Below is a small trained network, with its code and all its weights. Each question gives an input and a class and asks what happens when units are switched off, that is, made to give their printed mean instead of their output.

import numpy as np


def w(rows, s, z=0):
    codes = np.array(rows[::2]) - 128.0
    scale = np.full(codes.shape[1], s)
    scale[-1] = z or s
    return codes * scale


def f(y):
    return np.maximum(y, 0)


def log_softmax(a):
    a = a - a.max(-1, keepdims=True)
    return a - np.log(np.exp(a).sum(-1, keepdims=True))


def net(x, mask):
    res = np.array(x, float).reshape(1, 4) / 4 @ E
    y = f(res @ A[0][:, :-1].T + A[0][:, -1])
    res = res + np.where(mask, y, B[0][:, -1]) @ B[0][:, :-1]
    return log_softmax(res[-1] @ U[:, :-1].T + U[:, -1])


A, B = {}, {}
E = w([
[31,134,43,34,173,200,115,73,132,122],'x0',
[144,64,97,225,44,79,63,148,175,1],'x1',
[232,218,236,182,159,138,204,89,110,39],'x2',
[143,249,125,69,209,114,78,248,218,131],'x3',
],0.0098)
A[0] = w([
[99,154,112,6,187,157,164,57,108,162,248],'N0',
[119,25,110,168,78,119,149,88,98,221,205],'N1',
[153,148,152,216,110,111,134,136,139,48,223],'N2',
[185,150,222,172,133,142,236,18,70,136,218],'N3',
[129,74,119,188,79,100,73,206,132,136,252],'N4',
[159,207,176,114,175,158,166,102,122,100,178],'N5',
[156,100,172,214,102,107,184,24,85,106,116],'N6',
[154,143,111,149,106,135,90,148,84,151,39],'N7',
],0.012,0.0031)
B[0] = w([
[122,199,51,158,173,208,117,141,128,224,228],'N0',
[69,63,192,37,87,76,109,119,54,106,217],'N1',
[208,167,163,139,131,139,132,144,178,57,235],'N2',
[141,147,150,239,110,119,211,117,77,203,253],'N3',
[147,63,85,138,104,89,70,126,155,146,235],'N4',
[76,118,148,67,210,24,183,83,136,69,212],'N5',
[128,103,188,118,106,250,153,169,111,97,233],'N6',
[143,114,124,118,112,116,141,103,156,117,138],'N7',
],0.015,0.02)
U = w([
[108,157,109,179,157,146,237,93,69,184,30],'0',
[104,103,117,112,99,230,175,119,92,104,4],'1',
[82,151,2,49,164,207,75,117,132,175,236],'2',
[182,82,60,177,93,61,67,174,234,53,208],'3',
[216,115,176,167,86,208,192,131,107,24,94],'4',
[118,73,129,55,82,114,105,118,75,114,136],'5',
[199,192,147,81,202,71,181,95,148,11,158],'6',
],0.0092,0.003)

Each question gives the input, the list of numbers given to net, and the class t.
The units are the neurons (one row each of A and B). Each row of codes is followed by its name. A weight is (code - 128) times the scale printed after its matrix; where a second scale follows, it is the last column's (A, B and U).
mask holds one flag per neuron, in row order. A switched-off neuron (its flag False) gives its mean, the last column of its row in B, instead of its output. The means were averaged over made-up inputs and are rounded, as every weight is.
A unit's drop is (log p(t) with every unit on - log p(t) with that unit switched off) / (log p(t) with every unit on - log p(t) with every unit switched off).
The circuit of an input: a set's keep is (log p(t) with only the set's units on - log p(t) with every unit switched off) / (log p(t) with every unit on - log p(t) with every unit switched off). Starting from all 8 units, units are removed one at a time, each time the one whose removal leaves the highest keep (on an exact tie, the one counted first), for as long as the keep stays at least 0.8.
circuit, biggest first: the units of the circuit, biggest drop first
most important unit: the unit with the biggest drop
k most important neurons: the k neurons with the biggest drops, biggest first
drop of u: that unit's drop, to one decimal
input [5,-5,-8,-7], class 2: circuit, biggest first : N0
input [5,7,-4,-1], class 3: 4 most important neurons : N6; N4; N0; N5
input [-8,-4,-1,4], class 6: 2 most important neurons : N0; N3
input [-6,1,-3,-7], class 5: 2 most important neurons : N1; N4
input [-3,-5,8,-6], class 0: 2 most important neurons : N3; N5
input [4,7,3,5], class 3: 3 most important neurons : N5; N6; N1
input [-2,-2,1,2], class 6: 4 most important neurons : N3; N0; N6; N5
input [-7,-1,-7,3], class 3: 2 most important neurons : N4; N6
input [-4,-8,-8,-1], class 2: 2 most important neurons : N0; N3
input [-6,-3,6,2], class 6: 3 most important neurons : N5; N2; N0
input [2,-2,6,4], class 6: 2 most important neurons : N5; N6
input [-7,1,-4,0], class 3: drop of N4 : 0.2
input [0,3,-3,2], class 3: drop of N0 : 0.2
input [-3,0,-5,-3], class 5: drop of N0 : 0.0
input [-4,0,-1,2], class 3: most important unit : N6
